The same points and some others measured another way (B), then each row and its match in B:
B (72 x 26):
[[ 174  -42  260 -102  -51 -211  -74  167  205  -48  -64  -21   74  220
    -8  -12  -61  159  -30 -231 -193  -83 -108 -149   25    8]
 [ -93  158  385  103   46    9    1 -175  161    9   48   73  164  481
  -199   77  397  178  415   39 -376  238  -80  -26 -135  142]
 [-108  426  116  -15   24  225 -235 -420  -15  -46  -58  142  279   58
    73  188  161    6  188  -25 -251  194   87   95   -9  215]
 [  48  -13   73 -178   24  -17 -276   15   85  -96  -79  143  113 -290
   397  162 -391  -94 -292 -127   35   64  102 -121   35   83]
 [ -10  339  167  -34   10  107 -157 -258   33  -67  -40   82  248  175
    -3  137  105  104  143 -130 -300   80    0   35  -29  194]
 [  69  219  228  -29    4  -27  -85  -80  104  -59  -21   38  175  275
   -83   83   82  176  120 -187 -316    5  -89  -31  -25  118]
 [ 317   84  257   64  -26 -377   46  125  276  244 -202 -102 -119  505
  -442 -213  418  326  208 -115 -241 -311 -349  135  236 -416]
 [ -21  251   -1  -51   63  101 -302 -286   24   67 -155  168  102 -239
   235  132  -27 -104  -66   40   -1   84   87  125  150  -51]
 [ 191  308  -92 -138  -10  -11 -313 -177   17   59 -253   73   81 -257
   176   56 -157  -15 -230 -180    0 -208    4  157  286 -158]
 [ 441  152  163    8  -67 -423    3  145  257  272 -285 -160 -139  437
  -458 -269  377  357  104 -225 -216 -488 -391  194  356 -528]
 [ 118  233  205  -56    3  -29  -82  -59  101  -64  -33   27  172  248
   -84   85   28  187   76 -233 -319  -57  -99  -21  -11   95]
 [ 201  101  266  -17   11 -211    5  113  188    9  -40  -24   54  374
  -205  -23   91  258   93 -222 -306 -151 -222  -36   26  -71]
 [ -16  218  -16  -48  132   64 -293 -243   25   87 -146  209   47 -316
   259  139  -98 -123 -133   80   57   71   64  149  160 -135]
 [-266 -682  448   -1   57 -174 -176  186  376   65   33  230 -114 -146
   480   41   -6 -294   47  460  289  645  212 -343 -110  -11]
 [  56  154  123  -73  -48  -23 -234 -156  116   35 -160   46  109   21
    89   24   86   15   30  -68  -97   23   17   33  139  -23]
 [  83   95  -27 -124  102  -16 -292  -63   39   18 -139  179   33 -389
   341  143 -342 -108 -316  -44   97  -33   52   50  146 -113]
 [  67  119  329   18  135  -82   72   96  124 -125  141   83  150  383
  -146  162  -63  264  103 -205 -415   14 -186 -124 -209  156]
 [  33   22   47    6   50 -105 -275 -167  157  255 -256  136 -103 -204
   153  -41  178 -131  -15  220  173   60   23  173  296 -367]
 [  21  153   16 -118   48   57 -295 -152   32  -24 -124  159  118 -277
   315  154 -225  -96 -194  -65   13   56   93   25  106   12]
 [ 112  329    4 -177   11   83 -253 -143  -24 -148  -80   94  245 -140
   216  199 -326   38 -212 -305 -183  -90   43   -6   37  171]
 [  43 -449  496  -87  -60 -299   -5  360  362  -96   71   11   32  317
    95  -19  -52   86   64  -77 -124  216  -35 -398 -164  131]
 [ -44 -216  484   21  -15 -168   20  132  299  -43   82   39   82  439
   -54   15  202  125  270   21 -243  278  -54 -257 -179  138]
 [ 375   85  155 -112  -78 -324  -70  191  211   66 -189 -113   -6  256
  -184 -131    5  264  -84 -345 -200 -387 -252   14  214 -238]
 [-144  418  -20   -4  138  256 -314 -481  -59   49 -109  245  175 -256
   239  227   43 -132   28  135  -52  203  135  201   88   37]
 [ -56  337   21  -42   35  161 -309 -375   -2   40 -143  149  167 -149
   186  137   68  -79   31   30  -67  121  101  140  132   35]
 [  57 -492  529  -81  -43 -334   38  432  377 -114  105    6   17  357
    72  -21  -88  122   54  -98 -144  202  -68 -435 -203  132]
 [-109  218  234   46  -28   79 -189 -330  119   72 -100   90  160  207
    -9   46  401   17  325  108 -189  251   56   61   47   68]
 [-189 -100  182  -26  122   70 -246 -134  119  -12   -1  260   71 -255
   410  198 -135 -211  -45  220   87  402  173 -104  -56   90]
 [-223 -906  880  119  -54 -405  153  437  610   42  186   42 -110  679
   -29 -141  491   32  533  390  -70  697    0 -554 -327   87]
 [-107  273   25   23  103  144 -301 -386   20  120 -152  210   77 -223
   207  144  126 -143   50  185   28  193  110  191  147  -84]
 [ 239  297 -102  -37  -68 -141 -329 -271  114  346 -449   -4  -97 -154
   -41 -173  324   -8  -26   35  113 -273  -80  370  543 -532]
 [ -53 -130  336  -45  -61  -79 -139   -9  223  -24  -33   67  101  171
   120   33  131   -3  152   34 -105  258   65 -168  -46  121]
 [  63  -61  257 -124  -30  -89 -140  100  161 -137   -4   56  149   97
   165   90 -186   57  -63 -193 -155   84   11 -211  -70  173]
 [ 342  126  219   38  -50 -364    8   95  257  252 -232 -123 -108  459
  -435 -234  420  323  193 -147 -235 -352 -336  160  290 -431]
 [-202 -760  388  -20  112 -245 -176  286  382   88   15  261 -193 -287
   548   43 -179 -324 -126  450  382  553  189 -336  -68 -128]
 [-109 -472  403  -93  -61 -161 -171  177  315  -43    4  111   33    6
   357   16  -47 -135   31  148   93  424  157 -343  -91  123]
 [-118  229   55  -65   83  190 -299 -306   -4  -51  -55  215  195 -235
   323  231 -118 -131  -47   44  -52  233  159   26    2  157]
 [  76 -383  544   13   86 -342  162  446  351  -89  181   42   -9  490
  -107   25  -49  239  117 -103 -278  127 -206 -358 -267   77]
 [  84  -42    6 -164  110  -58 -270   69   76  -44  -88  189   23 -420
   425  171 -504 -133 -403  -77  126  -11   65  -68   86  -64]
 [ 334  153   50  -45 -176 -299 -237  -91  226  341 -442 -132 -120  132
  -209 -306  468  119   85  -54   25 -333 -158  269  528 -535]
 [-108 -223  177  -59  116  -61 -231   17  172   20  -34  231  -14 -289
   410  134 -211 -197 -156  182  159  292  125 -123   -1  -37]
 [  94  109   64  -43  -70  -96 -282 -181  157  203 -294   34  -15  -67
    77  -89  247  -46   43   73   64  -24   10  158  319 -270]
 [  50  117    1 -100   86    0 -292 -122   53   52 -156  167   35 -324
   303  117 -202 -107 -214    4   82   19   54   74  163 -116]
 [ 130  194  -18 -106  -21  -41 -305 -157   70   96 -244   79   49 -205
   173   23  -44  -50 -140  -65   40  -97   18  124  265 -173]
 [ 437  127  181   -7   -4 -413   41  225  232  191 -204 -120 -119  405
  -412 -185  184  374   14 -286 -256 -496 -398  125  257 -447]
 [-280 -809  534   24   -3 -248 -166  208  458  125   -1  196 -155  -39
   424  -52  184 -306  164  548  317  710  224 -370  -87  -63]
 [-173 -669  572  -64  -96 -227 -106  271  423  -54   67   92    8  184
   324  -32   79 -134  159  227   77  566  168 -473 -187  175]
 [ -60 -419  596   30   32 -253  102  315  357  -92  181   69   41  486
   -27   29   98  139  232   35 -239  339  -80 -380 -295  172]
 [ 580  131   87  -89 -126 -498  -44  250  252  262 -358 -214 -157  336
  -408 -316  194  372  -77 -375 -160 -673 -402  188  453 -577]
 [ 438  275  -57 -125 -147 -281 -243  -40  144  240 -426 -140  -60   37
  -162 -228  168  174 -120 -272  -33 -524 -202  268  518 -480]
 [ 290  125  -80  -76  -48 -228 -313  -89  146  313 -419    3 -151 -230
    47 -176  130  -32 -170    1  189 -306  -94  277  518 -552]
 [ 177  188   73  -40 -113 -147 -252 -184  170  239 -331  -37  -14   61
   -63 -158  350   45   96   -8   -1 -140  -68  200  365 -319]
 [-321  274   93   87  225  292 -275 -501  -16   62  -12  339  140 -242
   288  287  127 -214  146  348   -7  471  186  157  -31   84]
 [  -2  208  -51    8  156   19 -297 -271   40  209 -212  211  -46 -353
   211   98   10 -149 -117  191  139   34   24  252  255 -309]
 [ -92  -42  332  103 -118 -103 -187 -260  284  280 -230   16  -24  314
  -113 -185  769  -28  495  335  -20  310   37   89  209 -197]
 [-204  376   -6   45  192  269 -300 -487  -53   62  -72  297  141 -284
   262  271   39 -163   42  222  -26  277  138  203   55   34]
 [ 334  223 -240  -61   95 -227 -330 -105   79  390 -451   91 -238 -457
    99 -108  -39  -70 -350   36  278 -423 -142  421  604 -753]
 [ -42  326   57  -51    7  146 -282 -349   15   12 -136  130  190  -66
   140  126   90  -40   65  -12 -124  114   90  108   99   81]
 [-101  -37  211  -24  -18   -3 -248 -179  179   84 -123  119   70  -35
   204   33  194 -116  129  174   22  292  123  -28   74    1]
 [ -10  213   92 -110    9   94 -255 -179   37 -104  -54  124  212 -106
   234  169 -152  -28  -72 -127 -125  102   94  -35    1  180]
 [ -15  292  268   14   62   54  -38 -167   72  -89   44   72  224  350
  -120  149  141  188  224 -149 -404   92  -84  -24 -122  208]
 [ -85 -759  772   68   59 -419  215  559  515  -62  253   61  -83  610
   -45  -33  123  144  285  139 -183  449 -124 -541 -387  110]
 [  13  400 -129  -57  199  159 -306 -312  -82   26 -123  251  107 -431
   283  255 -290 -103 -256  -21    4  -27   50  209  148  -82]
 [ -73 -169  158  -43   83  -63 -244  -27  173   70  -82  195  -27 -257
   353   85 -106 -181 -107  191  159  253  105  -56   62 -100]
 [  -4 -239  147 -138   55 -107 -246  117  179  -32  -57  171   14 -305
   434  117 -352 -165 -264   25  147  174  114 -169   21  -14]
 [ 448  148  150  -45  -32 -399    1  230  210  146 -210 -133  -87  361
  -366 -175  106  355  -44 -354 -251 -519 -377  105  262 -391]
 [ -86  136   22  -25  170   91 -270 -221   32   62  -86  254   52 -333
   313  196 -143 -160 -138  138   68  166   98   93   89  -74]
 [  89  146  319   49   89 -120   48   29  164   -7   41   40   92  435
  -235   58  162  261  200 -127 -377  -13 -207  -29  -92   24]
 [  87  200 -136  -63  183   -8 -312 -168   11  151 -208  228  -50 -492
   302  140 -265 -144 -321   60  165  -89   13  224  268 -318]
 [  50  121  -54  -46  150  -30 -284 -148   67  157 -199  206  -63 -397
   272  107 -157 -139 -226  107  166  -12   19  178  238 -295]
 [  -8  -74   71 -135  108  -17 -262   25   80  -75  -42  213   67 -368
   450  194 -438 -145 -317  -25   95  132  110 -118    9   40]
 [  39  242  125  -72  -28   33 -216 -194   73  -19 -117   59  170   50
    69   72   53   45   49 -115 -178   28    9   33   79   70]]
Rows of B count from 0, top down.

[ -65 -378 -155    9  163   57 -488 -458 -650 -335  286  306  -48  134
  220 -294 -197  163  427  240  205  -34  -92  123   -8   12] | 54
[ -92  156  -18  -99 -104  -27    2  112   88   32  165 -165  184 -172
  -99   84  177  -59  111  -37  -62  -34 -151   51 -191  -59] | 59
[-301 -290 -139  246  270 -184  165    4 -192  316 -111  206  337  282
  -36 -282 -280  227   77   48   74  -33 -391   26  330   73] | 39
[-229    3   -7  153   54 -220  413  279  230  403 -168  -53  395   97
 -122  -58  -63  134  -86 -146  -61  -21 -288   -2  275   11] | 22
[-135  326   78    0 -155 -164  423  340  272  203   98 -183  285  -40
  -67  159  229  214  -23 -282 -255 -112  -54   -2  -19 -116] | 70
[ -89   83   -2 -107 -105  -71    1  -14  -19   38  146 -158  152   17
   37   45  118   17  106   46  -34   46  -88   63   50   74] | 7
[  -4 -297  -59  -27   51   38 -270 -108    5  -96  -76   30  116 -214
  -59 -185 -153 -234  138  115  307   75 -219  128   35  -26] | 53
[  48  -67  -45 -256 -135  109 -458 -269 -169 -268  250 -160  -23 -189
   62   -4  110 -255  257  247  175  127  -53  140 -145   74] | 55
[-262 -196 -104  138  166 -183  145  -32 -155  307  -65   71  308  288
    3 -196 -174  161   60  103   46   42 -320   30  372  157] | 30
[-191  213  -60 -119  -92  -83   14  -30 -188   90  326 -173  177  129
   40   96  219  125  173   76 -184   -4 -130   23  -62  109] | 24
[-183  272   12  -27 -109 -142  287  217  109  216  155 -186  270   39
  -53  123  209  158   33 -128 -224  -60 -125   -2  -20  -10] | 18
[-148  283    7 -111 -152 -102  145  103   19  119  253 -226  194   37
   -5  151  264  112   94  -47 -213  -19  -79   16  -61   37] | 16
[-137  105  -54  -80  -47  -44    6  134  138  158   76 -196  260 -165
 -170   55  133 -154   72   21   -8   15 -274   48 -136   -6] | 62
[-242    4  -70   89   66 -164  174    7 -208  196  136   46  248  271
   52  -78  -12  300  118   -2 -122  -52 -186   10  182   71] | 41
[-111  195   62   86  -72 -142  341  225   69   26  149   45  194   26
   48   44  113  389   88 -319 -213 -201   34    5  -21 -201] | 20
[-230   92  -47   80   35 -153  253  176   22  253   67  -38  310   89
  -83   -9   43  183   50  -99 -137  -79 -241   10   50  -18] | 69
[ -33  146  109   59 -120 -125  327  209  169  -28   73   16  169  -46
   73   33   83  329   52 -324 -139 -153   92   29   57 -201] | 25
[ -36  -86 -115 -163  -15   93 -465 -306 -393 -278  363    3  -10  -75
   87  -67   68  -58  351  228  102   15  -96  119 -229   17] | 1
[  84 -166   50  -36  -71   14 -110  -25  115 -207  -40   35   66 -241
   41  -99  -66  -52  121  -81  202   -2   10  118   34 -141] | 63
[  37   69  107  -55 -170  -56  160  233  422   14 -111 -177  188 -302
  -85   58   82 -114  -41 -188   63   12  -38   73   31 -130] | 3
[ -56   -7  -92 -190  -65   69 -358 -171 -179 -143  274 -134   70 -157
  -21    3  128 -191  254  198   86   58 -161  104 -218   40] | 23
[ -75  149   20    7  -74  -58  100   50 -133 -141  289   71   98    4
  107   31  135  344  215 -196 -172 -185   64   30 -145 -179] | 47
[ -39 -121   16  -11  -36  -69   56  107  255  116 -169 -101  224 -167
  -93  -73  -66 -165  -14  -15  171   79 -194   85  168   -8] | 68
[ -28   69   53   85  -41  -60  122   26 -195 -276  283  228   45   25
  190  -41   52  512  253 -305 -153 -266  177   47 -119 -291] | 13
[  -5    2   64   49  -59  -51  162  247  306  -16  -69   -1  198 -289
 -103  -23    6   16   32 -266   53 -110  -73   69  -68 -252] | 64
[-287 -124  -81  215  178 -210  353  254  167  461 -220   31  444   96
 -190 -156 -168   83  -68  -87   18  -24 -438    5  261    7] | 65
[ 114 -159   67   45  -39   39  -97  -37  -44 -418   98  245  -26 -237
  134 -137  -81  207  237 -235  129 -181  154  109 -109 -338] | 61
[-147  120  -18  -50  -73 -103  101   55  -11  123  146 -135  208   56
    6   46  127   89   90    0  -95    2 -133   33   41   50] | 12
